Here is a tiny trained network, its code and every weight. The questions are about switching its units off for an input and a class, where a switched-off unit gives its printed mean instead of its output.

import numpy as np


def w(rows, s, z=0):
    codes = np.array(rows[::2]) - 128.0
    scale = np.full(codes.shape[1], s)
    scale[-1] = z or s
    return codes * scale


def f(y):
    return y / 2 * (1 + np.tanh(0.7978845608 * (y + 0.044715 * y**3)))


def log_softmax(a):
    a = a - a.max(-1, keepdims=True)
    return a - np.log(np.exp(a).sum(-1, keepdims=True))


def net(x, mask):
    res = np.array(x, float).reshape(1, 7) / 4 @ E
    y = f(res @ A[0][:, :-1].T + A[0][:, -1])
    res = res + np.where(mask, y, B[0][:, -1]) @ B[0][:, :-1]
    return log_softmax(res[-1] @ U[:, :-1].T + U[:, -1])


A, B = {}, {}
E = w([
[66,180,58,81,144,151,143,48,121,116,140,129],'x0',
[144,83,115,97,104,98,4,87,121,164,133,121],'x1',
[77,91,154,150,98,105,120,113,120,70,111,230],'x2',
[112,128,128,125,121,138,122,143,124,138,132,133],'x3',
[147,123,112,134,122,125,133,121,125,118,127,122],'x4',
[128,132,134,132,123,130,132,123,133,137,123,135],'x5',
[146,121,127,118,140,103,140,110,139,111,122,117],'x6',
],0.017)
A[0] = w([
[122,56,146,104,110,97,38,110,123,105,130,190,123],'n1',
[20,173,25,77,124,137,91,6,121,98,141,150,69],'n2',
[61,173,58,91,132,166,168,55,117,123,126,115,173],'n3',
[169,125,142,151,147,113,110,181,121,154,131,92,178],'n4',
[88,233,88,125,147,158,202,116,124,124,140,78,153],'n5',
[149,122,111,91,135,122,53,108,143,212,125,44,161],'n6',
[102,81,110,126,91,113,115,106,129,91,112,191,127],'n7',
[81,110,138,140,120,136,216,184,133,20,125,209,163],'n8',
[141,193,135,118,147,145,222,210,136,143,133,55,255],'n9',
],0.018,0.0074)
B[0] = w([
[71,2,60,159,111,119,112,173,145,130,117,114,212],'n1',
[148,130,147,121,237,179,186,7,112,174,117,130,255],'n2',
[91,186,64,105,171,89,77,158,143,95,148,117,229],'n3',
[156,138,199,101,134,179,115,120,141,70,126,128,188],'n4',
[75,127,52,138,184,87,75,179,148,115,132,131,225],'n5',
[233,164,131,107,72,124,98,122,111,214,142,126,216],'n6',
[80,90,144,209,158,148,92,93,136,98,137,143,191],'n7',
[124,213,219,154,53,73,193,116,77,110,130,158,238],'n8',
[122,17,127,119,206,211,216,119,163,147,102,112,241],'n9',
],0.018,0.036)
U = w([
[104,58,148,111,216,225,187,72,151,105,105,148,236],'0',
[225,92,162,64,43,153,59,191,135,136,146,107,221],'1',
[128,138,215,132,52,71,182,208,99,40,108,183,141],'2',
[69,28,96,157,83,105,44,187,160,57,143,152,22],'3',
[74,141,22,59,199,120,130,192,205,81,146,111,104],'4',
[193,200,61,41,148,111,102,79,97,204,172,128,78],'5',
[57,255,149,111,167,65,140,77,102,16,173,202,3],'6',
],0.0082,0.0026)

Each question gives the input, the list of numbers given to net, and the class t.
The units are the neurons (one row each of A and B). Each row of codes is followed by its name. A weight is (code - 128) times the scale printed after its matrix; where a second scale follows, it is the last column's (A, B and U).
mask holds one flag per neuron, in row order. A switched-off neuron (its flag False) gives its mean, the last column of its row in B, instead of its output. The means were averaged over made-up inputs and are rounded, as every weight is.
A unit's drop is (log p(t) with every unit on - log p(t) with that unit switched off) / (log p(t) with every unit on - log p(t) with every unit switched off).
The circuit of an input: a set's keep is (log p(t) with only the set's units on - log p(t) with every unit switched off) / (log p(t) with every unit on - log p(t) with every unit switched off). Starting from all 9 units, units are removed one at a time, each time the one whose removal leaves the highest keep (on an exact tie, the one counted first), for as long as the keep stays at least 0.8.
units of the circuit, in order: the units of the circuit, biggest drop first
most important unit: the unit with the biggest drop
k most important neurons: the k neurons with the biggest drops, biggest first
drop of u: that unit's drop, to one decimal
input [3,-8,2,-8,-8,4,5], class 6: most important unit => n8
input [1,0,1,0,-8,5,-3], class 6: 2 most important neurons => (n9 n6)
input [-6,-7,1,5,8,8,3], class 2: 2 most important neurons => (n8 n2)
input [-2,4,0,2,-2,0,0], class 1: units of the circuit, in order => (n5 n2)
input [1,1,-7,-8,4,-3,8], class 5: 2 most important neurons => (n6 n1)
input [-1,3,1,-6,8,-4,5], class 3: 3 most important neurons => (n2 n9 n8)
input [-4,1,2,6,-3,-5,1], class 3: 2 most important neurons => (n2 n9)
input [7,-3,-5,-8,-7,0,0], class 4: 2 most important neurons => (n5 n3)
input [-6,-7,2,-6,8,-8,8], class 2: 2 most important neurons => (n8 n2)
input [0,-6,7,1,7,-4,4], class 2: 3 most important neurons => (n2 n8 n3)
input [2,-4,-8,6,-2,-6,-8], class 4: 2 most important neurons => (n5 n2)
input [-5,0,1,-3,-1,8,-6], class 2: 4 most important neurons => (n2 n9 n5 n6)
input [0,0,5,7,-2,5,8], class 2: 2 most important neurons => (n9 n8)
input [1,-8,7,5,-1,-6,-6], class 6: most important unit => n1
input [5,6,0,6,-6,7,8], class 5: 2 most important neurons => (n9 n6)
input [-7,2,5,-6,8,3,2], class 3: 2 most important neurons => (n1 n2)
input [-2,-8,5,-6,-2,2,-3], class 2: drop of n8 => 0.6
input [6,-7,2,5,0,6,-6], class 6: drop of n8 => 1.5
input [4,-1,-6,5,-3,1,-2], class 4: drop of n5 => 0.4
input [1,3,-8,-2,0,1,8], class 5: units of the circuit, in order => (n6)
